Here is a tiny trained network, its code and every weight. The questions are about switching its units off for an input and a target symbol, where a switched-off unit gives its printed mean instead of its output.

import numpy as np


def w(rows, s, z=0):
    codes = np.array(rows[::2]) - 128.0
    scale = np.full(codes.shape[1], s)
    scale[-1] = z or s
    return codes * scale


def norm(h):
    return h / np.sqrt((h * h).mean(-1, keepdims=True) + 1e-5)


def f(y):
    return y / 2 * (1 + np.tanh(0.7978845608 * (y + 0.044715 * y**3)))


def softmax(a):
    e = np.exp(a - a.max(-1, keepdims=True))
    return e / e.sum(-1, keepdims=True)


def log_softmax(a):
    a = a - a.max(-1, keepdims=True)
    return a - np.log(np.exp(a).sum(-1, keepdims=True))


def net(x, mask):
    ids = ['αδεζημξτψ'.index(c) for c in x.split()]
    T = len(ids)
    res = E[ids] + P[:T]
    r = norm(res)
    for j in range(3):
        rows = slice(2 * j, 2 * j + 2)
        q, k, v = (r @ M[0][rows].T for M in (Q, K, V))
        z = softmax(np.where(np.tri(T) > 0, q @ k.T / 2**0.5, -1e9)) @ v
        o = O[0][rows]
        res = res + np.where(mask[j], z, o[:, -1]) @ o[:, :-1]
    y = f(norm(res) @ A[0][:, :-1].T + A[0][:, -1])
    res = res + np.where(mask[3:11], y, B[0][:, -1]) @ B[0][:, :-1]
    return log_softmax(norm(res)[-1] @ U[:, :-1].T + U[:, -1])


Q, K, V, O, A, B = {}, {}, {}, {}, {}, {}
E = w([
[70,155,143,223,71,56],'α',
[66,149,108,130,143,138],'δ',
[58,88,179,45,162,136],'ε',
[152,106,109,183,177,119],'ζ',
[168,124,79,4,149,156],'η',
[128,103,127,194,48,169],'μ',
[104,142,185,157,124,156],'ξ',
[160,16,239,87,71,125],'τ',
[183,102,96,104,84,88],'ψ',
],0.0031)
P = w([
[75,191,147,46,62,99],'0',
[99,117,117,53,124,130],'1',
[123,74,126,64,130,155],'2',
[111,59,128,68,125,165],'3',
[109,55,137,80,143,170],'4',
[96,28,140,96,152,208],'5',
[80,23,142,95,145,214],'6',
[66,10,141,98,138,226],'7',
],0.0012)
Q[0] = w([
[185,75,118,71,205,103],'h1',
[84,192,187,135,108,133],'h1',
[138,219,106,157,159,29],'h2',
[150,248,81,168,130,4],'h2',
[25,55,123,160,191,219],'h3',
[233,204,163,112,65,33],'h3',
],0.0036)
K[0] = w([
[174,104,103,121,174,116],'h1',
[90,138,142,112,67,117],'h1',
[83,163,184,51,3,184],'h2',
[87,170,188,49,33,211],'h2',
[163,16,180,152,154,211],'h3',
[80,222,67,115,106,50],'h3',
],0.0048)
V[0] = w([
[131,118,64,173,162,26],'h1',
[138,129,161,167,132,110],'h1',
[89,155,154,2,18,148],'h2',
[115,171,103,147,23,90],'h2',
[172,101,82,198,105,191],'h3',
[110,126,210,185,162,193],'h3',
],0.0027)
O[0] = w([
[98,165,182,109,67,136,3],'h1',
[85,106,129,102,100,131,75],'h1',
[254,58,135,161,159,213,246],'h2',
[208,116,106,139,110,94,118],'h2',
[148,112,110,159,84,190,74],'h3',
[162,202,221,172,105,137,237],'h3',
],0.0027,0.0012)
A[0] = w([
[140,58,107,218,195,153,22],'n1',
[114,76,138,4,68,126,251],'n2',
[146,78,107,220,155,102,85],'n3',
[131,150,180,152,116,168,71],'n4',
[103,178,48,97,197,161,136],'n5',
[129,132,99,237,49,109,202],'n6',
[169,93,19,81,142,97,212],'n7',
[144,141,217,123,117,185,250],'n8',
],0.0034,0.0012)
B[0] = w([
[153,205,114,45,23,41,208],'n1',
[52,243,98,161,87,82,220],'n2',
[89,211,145,57,73,131,157],'n3',
[165,184,90,163,146,63,140],'n4',
[87,80,176,220,60,134,193],'n5',
[22,198,155,3,167,161,179],'n6',
[43,172,140,243,154,84,186],'n7',
[104,231,86,205,156,83,247],'n8',
],0.0021,0.0016)
U = w([
[79,231,141,39,55,48,177],'α',
[76,86,132,255,136,126,206],'δ',
[78,80,171,67,244,142,76],'ε',
[92,129,119,110,154,128,2],'ζ',
[156,106,26,61,219,159,145],'η',
[174,154,89,112,11,223,84],'μ',
[192,219,176,164,204,143,151],'ξ',
[167,32,214,101,101,111,102],'τ',
[180,99,28,138,93,56,148],'ψ',
],0.0053,0.0031)

Each question gives the input, a string of symbols that net reads in full, and the target symbol t.
The units are the heads (2 rows each of Q, K, V and O) and the neurons (one row each of A and B). Each row of codes is followed by its name. A weight is (code - 128) times the scale printed after its matrix; where a second scale follows, it is the last column's (O, A, B and U).
mask holds one flag per unit, heads first, then neurons. A switched-off unit (its flag False) gives its mean, the last column of its rows in O or B, instead of its output. The means were averaged over made-up inputs and are rounded, as every weight is.
A unit's drop is (log p(t) with every unit on - log p(t) with that unit switched off) / (log p(t) with every unit on - log p(t) with every unit switched off).
The circuit of an input: a set's keep is (log p(t) with only the set's units on - log p(t) with every unit switched off) / (log p(t) with every unit on - log p(t) with every unit switched off). Starting from all 11 units, units are removed one at a time, each time the one whose removal leaves the highest keep (on an exact tie, the one counted first), for as long as the keep stays at least 0.8.
units of the circuit, in order: the units of the circuit, biggest drop first
most important unit: the unit with the biggest drop
k most important neurons: the k neurons with the biggest drops, biggest first
heads that matter: for each layer, one digit per head in row order, 1 if its drop is at least 0.15 and else 0, layers parted by /
drop when u is switched off: that unit's drop, to one decimal
input μ ξ α δ, target δ: 4 most important neurons => (n5; n6; n2; n3)
input δ ζ μ, target α: most important neuron => (n6)
input δ δ ξ δ, target ξ: units of the circuit, in order => (h3; h2; n2; n8)
input ζ μ ψ, target α: heads that matter => 110
input ξ δ α ξ ξ δ ξ ξ, target ξ: heads that matter => 001
input ζ δ ξ δ τ α, target α: units of the circuit, in order => (n6; n3)
input ξ ξ α α ξ ζ η ψ, target α: heads that matter => 010
input ζ ξ μ ξ μ ε, target α: heads that matter => 010
input ξ μ μ δ, target μ: heads that matter => 011
input ζ δ τ, target α: drop when h2 is switched off => 0.7
input α η δ ζ, target α: drop when n1 is switched off => 0.5
input ξ ζ μ, target α: drop when n6 is switched off => 0.1
input ξ α δ, target δ: drop when n5 is switched off => 0.2
input τ ζ ξ η, target α: most important unit => h2
